Below is a small trained network, with its code and all its weights. Each question gives an input and a target symbol and asks what happens when units are switched off, that is, made to give their printed mean instead of their output.

import numpy as np


def w(rows, s, z=0):
    codes = np.array(rows[::2]) - 128.0
    scale = np.full(codes.shape[1], s)
    scale[-1] = z or s
    return codes * scale


def f(y):
    return y / 2 * (1 + np.tanh(0.7978845608 * (y + 0.044715 * y**3)))


def softmax(a):
    e = np.exp(a - a.max(-1, keepdims=True))
    return e / e.sum(-1, keepdims=True)


def log_softmax(a):
    a = a - a.max(-1, keepdims=True)
    return a - np.log(np.exp(a).sum(-1, keepdims=True))


def net(x, mask):
    ids = ['βηθλξψω'.index(c) for c in x.split()]
    T = len(ids)
    res = E[ids] + P[:T]
    u = 0
    for l in range(2):
        r = res
        for j in range(2):
            rows = slice(3 * j, 3 * j + 3)
            q, k, v = (r @ M[l][rows].T for M in (Q, K, V))
            z = softmax(np.where(np.tri(T) > 0, q @ k.T / 3**0.5, -1e9)) @ v
            o = O[l][rows]
            res = res + np.where(mask[u + j], z, o[:, -1]) @ o[:, :-1]
        u += 2
        y = f(res @ A[l][:, :-1].T + A[l][:, -1])
        res = res + np.where(mask[u : u + 4], y, B[l][:, -1]) @ B[l][:, :-1]
        u += 4
    return log_softmax(res[-1] @ U[:, :-1].T + U[:, -1])


Q, K, V, O, A, B = {}, {}, {}, {}, {}, {}
E = w([
[149,147,124],'β',
[65,130,59],'η',
[200,82,208],'θ',
[142,81,132],'λ',
[111,144,96],'ξ',
[117,176,249],'ψ',
[182,163,153],'ω',
],0.016)
P = w([
[251,97,98],'0',
[234,104,79],'1',
[213,95,113],'2',
[188,93,127],'3',
[169,99,140],'4',
[177,93,155],'5',
[157,97,159],'6',
[160,98,168],'7',
[151,92,174],'8',
[148,100,183],'9',
[143,98,189],'10',
[155,87,190],'11',
],0.0027)
Q[0] = w([
[159,77,111],'0.h1',
[58,99,3],'0.h1',
[121,117,106],'0.h1',
[126,57,121],'0.h2',
[128,143,133],'0.h2',
[135,150,71],'0.h2',
],0.023)
K[0] = w([
[68,147,45],'0.h1',
[158,5,50],'0.h1',
[127,112,105],'0.h1',
[143,226,152],'0.h2',
[114,108,128],'0.h2',
[212,129,66],'0.h2',
],0.017)
V[0] = w([
[87,168,231],'0.h1',
[113,143,205],'0.h1',
[218,20,102],'0.h1',
[1,11,247],'0.h2',
[50,253,242],'0.h2',
[97,155,169],'0.h2',
],0.0072)
O[0] = w([
[70,130,196,246],'0.h1',
[100,135,179,242],'0.h1',
[205,157,128,232],'0.h1',
[106,9,100,189],'0.h2',
[31,97,198,146],'0.h2',
[102,114,145,138],'0.h2',
],0.012,0.0014)
A[0] = w([
[164,177,161,175],'0.n1',
[7,130,143,2],'0.n2',
[97,150,167,135],'0.n3',
[51,133,46,129],'0.n4',
],0.011,0.0039)
B[0] = w([
[153,125,178,178],'0.n1',
[246,140,93,254],'0.n2',
[68,118,189,183],'0.n3',
[185,105,143,124],'0.n4',
],0.013,0.0084)
Q[1] = w([
[165,57,132],'1.h1',
[3,161,83],'1.h1',
[33,162,111],'1.h1',
[158,137,159],'1.h2',
[143,111,116],'1.h2',
[153,151,120],'1.h2',
],0.024)
K[1] = w([
[94,139,108],'1.h1',
[255,213,115],'1.h1',
[202,154,114],'1.h1',
[120,91,148],'1.h2',
[127,108,119],'1.h2',
[95,124,123],'1.h2',
],0.027)
V[1] = w([
[108,96,120],'1.h1',
[14,80,129],'1.h1',
[120,121,149],'1.h1',
[254,205,117],'1.h2',
[188,68,48],'1.h2',
[98,56,89],'1.h2',
],0.0072)
O[1] = w([
[85,98,127,117],'1.h1',
[7,15,108,47],'1.h1',
[135,100,146,127],'1.h1',
[2,83,106,246],'1.h2',
[65,148,181,163],'1.h2',
[165,164,171,88],'1.h2',
],0.0073,0.014)
A[1] = w([
[108,140,1,90],'1.n1',
[80,160,186,2],'1.n2',
[87,202,152,99],'1.n3',
[129,176,39,178],'1.n4',
],0.018,0.0066)
B[1] = w([
[111,250,156,177],'1.n1',
[123,164,31,137],'1.n2',
[54,140,191,176],'1.n3',
[140,52,70,255],'1.n4',
],0.027,0.008)
U = w([
[199,67,20,208],'β',
[67,143,154,140],'η',
[65,114,44,120],'θ',
[38,1,83,171],'λ',
[151,184,47,64],'ξ',
[254,155,122,131],'ψ',
[167,59,153,2],'ω',
],0.0065,0.0067)

Each question gives the input, a string of symbols that net reads in full, and the target symbol t.
The units are the heads (3 rows each of Q, K, V and O) and the neurons (one row each of A and B). Each row of codes is followed by its name. A weight is (code - 128) times the scale printed after its matrix; where a second scale follows, it is the last column's (O, A, B and U).
mask holds one flag per unit, layer by layer, with each layer's heads first. A switched-off unit (its flag False) gives its mean, the last column of its rows in O or B, instead of its output. The means were averaged over made-up inputs and are rounded, as every weight is.
A unit's drop is (log p(t) with every unit on - log p(t) with that unit switched off) / (log p(t) with every unit on - log p(t) with every unit switched off).
The circuit of an input: a set's keep is (log p(t) with only the set's units on - log p(t) with every unit switched off) / (log p(t) with every unit on - log p(t) with every unit switched off). Starting from all 12 units, units are removed one at a time, each time the one whose removal leaves the highest keep (on an exact tie, the one counted first), for as long as the keep stays at least 0.8.
circuit, biggest first: the units of the circuit, biggest drop first
unit that matters most: the unit with the biggest drop
top k neurons: the k neurons with the biggest drops, biggest first
top k neurons in layer l: the k neurons of layer l with the biggest drops, biggest first
which heads matter: for each layer, one digit per head in row order, 1 if its drop is at least 0.15 and else 0, layers parted by /
drop when u is switched off: that unit's drop, to one decimal
input λ η θ λ, target ξ: top 3 neurons => 1.n1; 0.n1; 0.n2
input ψ λ λ λ ψ λ β ψ θ, target ω: top neuron => 0.n2
input ξ λ β, target λ: which heads matter => 01 / 11
input ξ β λ β β θ ω, target η: top 3 neurons => 1.n3; 0.n2; 0.n1
input θ λ θ ψ λ λ β λ ψ, target β: which heads matter => 10 / 10
input θ λ λ θ λ θ λ η, target ξ: top 2 neurons => 1.n1; 0.n1
input ψ β λ ξ, target β: top 3 neurons => 1.n4; 0.n2; 0.n3
input θ λ β λ η η λ ω, target η: which heads matter => 11 / 01
input ω ψ λ λ λ ξ, target β: top 2 neurons => 0.n2; 1.n4
input β ξ ξ ξ θ λ λ ω β β ψ, target ψ: circuit, biggest first => 0.n2; 0.h1
input λ λ λ β, target λ: which heads matter => 11 / 11
input ψ θ ψ λ β ξ β β β ψ λ θ, target ω: top 4 neurons => 0.n2; 0.n3; 1.n1; 1.n4
input β λ β θ θ, target ψ: top 2 neurons in layer 0 => 0.n3; 0.n1
input λ ψ β ξ λ ω, target θ: top 2 neurons => 0.n2; 1.n2
input ξ ψ λ β ω β, target η: which heads matter => 11 / 00
input β β λ θ, target ψ: top 2 neurons in layer 0 => 0.n1; 0.n3
input λ λ ω η η ω λ λ λ ψ β λ, target λ: top 2 neurons => 1.n1; 0.n1
input λ ψ λ λ λ θ β ψ, target β: top neuron in layer 0 => 0.n2
input λ ξ λ ω ω ω λ, target η: top 2 neurons => 0.n2; 1.n4
input ψ ξ λ λ λ ξ ψ ψ λ λ λ ω, target θ: unit that matters most => 0.n2
input λ ω β λ β λ λ ω η, target ξ: drop when 0.h1 is switched off => 0.4
input λ ω ψ λ, target λ: drop when 0.n1 is switched off => 0.2
input θ ξ ψ, target ψ: drop when 1.h1 is switched off => 0.1
